Here is a tiny trained network, its code and every weight. The questions are about switching its units off for an input and a class, where a switched-off unit gives its printed mean instead of its output.

import numpy as np


def w(rows, s, z=0):
    codes = np.array(rows[::2]) - 128.0
    scale = np.full(codes.shape[1], s)
    scale[-1] = z or s
    return codes * scale


def f(y):
    return y / 2 * (1 + np.tanh(0.7978845608 * (y + 0.044715 * y**3)))


def log_softmax(a):
    a = a - a.max(-1, keepdims=True)
    return a - np.log(np.exp(a).sum(-1, keepdims=True))


def net(x, mask):
    res = np.array(x, float).reshape(1, 4) / 4 @ E
    y = f(res @ A[0][:, :-1].T + A[0][:, -1])
    res = res + np.where(mask, y, B[0][:, -1]) @ B[0][:, :-1]
    return log_softmax(res[-1] @ U[:, :-1].T + U[:, -1])


A, B = {}, {}
E = w([
[154,133,122,92,56,186,151,27,157,86,251,64],'x0',
[134,131,132,127,115,108,151,116,103,128,132,144],'x1',
[108,165,115,81,106,130,133,218,138,98,124,122],'x2',
[156,130,78,168,94,66,119,203,108,164,138,144],'x3',
],0.015)
A[0] = w([
[96,27,89,181,104,115,162,172,85,136,84,204,134],'n0',
[185,124,40,138,118,103,122,199,161,134,230,134,254],'n1',
[4,167,201,108,253,114,111,181,72,57,13,240,163],'n2',
[89,181,3,118,13,86,187,240,213,139,150,144,18],'n3',
[145,108,93,174,99,150,139,105,130,165,178,101,219],'n4',
[103,157,73,26,68,154,168,167,105,29,145,99,70],'n5',
[195,145,74,204,148,53,60,143,108,182,58,119,132],'n6',
],0.007,0.0044)
B[0] = w([
[181,198,128,85,93,89,76,64,87,143,61,94,191],'n0',
[56,137,130,191,129,139,138,123,122,184,106,150,194],'n1',
[140,138,1,164,131,127,199,62,125,89,108,120,249],'n2',
[69,47,75,145,133,168,234,106,98,124,127,133,191],'n3',
[111,85,95,111,193,31,222,154,51,134,164,108,170],'n4',
[153,83,192,24,82,49,107,203,113,174,122,135,175],'n5',
[166,158,197,66,32,57,54,155,61,170,82,116,213],'n6',
],0.0099,0.019)
U = w([
[77,117,116,254,144,125,137,72,130,186,100,133,168],'0',
[93,114,86,111,158,171,171,124,97,95,131,106,253],'1',
[139,172,233,58,120,111,53,211,105,161,91,117,31],'2',
],0.0095,0.00055)

Each question gives the input, the list of numbers given to net, and the class t.
The units are the neurons (one row each of A and B). Each row of codes is followed by its name. A weight is (code - 128) times the scale printed after its matrix; where a second scale follows, it is the last column's (A, B and U).
mask holds one flag per neuron, in row order. A switched-off neuron (its flag False) gives its mean, the last column of its row in B, instead of its output. The means were averaged over made-up inputs and are rounded, as every weight is.
A unit's drop is (log p(t) with every unit on - log p(t) with that unit switched off) / (log p(t) with every unit on - log p(t) with every unit switched off).
The circuit of an input: a set's keep is (log p(t) with only the set's units on - log p(t) with every unit switched off) / (log p(t) with every unit on - log p(t) with every unit switched off). Starting from all 7 units, units are removed one at a time, each time the one whose removal leaves the highest keep (on an exact tie, the one counted first), for as long as the keep stays at least 0.8.
units of the circuit, in order: the units of the circuit, biggest drop first
most important unit: the unit with the biggest drop
k most important neurons: the k neurons with the biggest drops, biggest first
drop of u: that unit's drop, to one decimal
input [-5,-6,8,-8], class 1: most important unit => n2
input [5,4,2,-3], class 2: 2 most important neurons => (n2, n5)
input [0,4,-1,5], class 2: 2 most important neurons => (n2, n6)
input [8,-6,8,-3], class 2: 2 most important neurons => (n5, n2)
input [1,4,1,-1], class 2: 3 most important neurons => (n2, n3, n1)
input [0,-8,-4,6], class 2: 2 most important neurons => (n2, n6)
input [-7,2,6,6], class 0: 2 most important neurons => (n2, n3)
input [-4,3,6,1], class 0: 3 most important neurons => (n4, n5, n0)
input [0,8,6,6], class 0: 3 most important neurons => (n3, n1, n4)
input [-5,-7,8,6], class 0: 2 most important neurons => (n3, n1)
input [-5,-5,3,2], class 0: 2 most important neurons => (n2, n5)
input [8,-2,5,-6], class 2: 2 most important neurons => (n5, n2)
input [4,-2,-7,-2], class 1: 2 most important neurons => (n1, n4)
input [-2,2,8,8], class 0: units of the circuit, in order => (n1)
input [-7,-3,7,-8], class 1: 2 most important neurons => (n2, n1)
input [-8,-8,4,-6], class 1: drop of n2 => 1.9
input [-5,-8,3,0], class 1: drop of n2 => 3.3
input [-8,-2,4,0], class 1: drop of n4 => -0.1
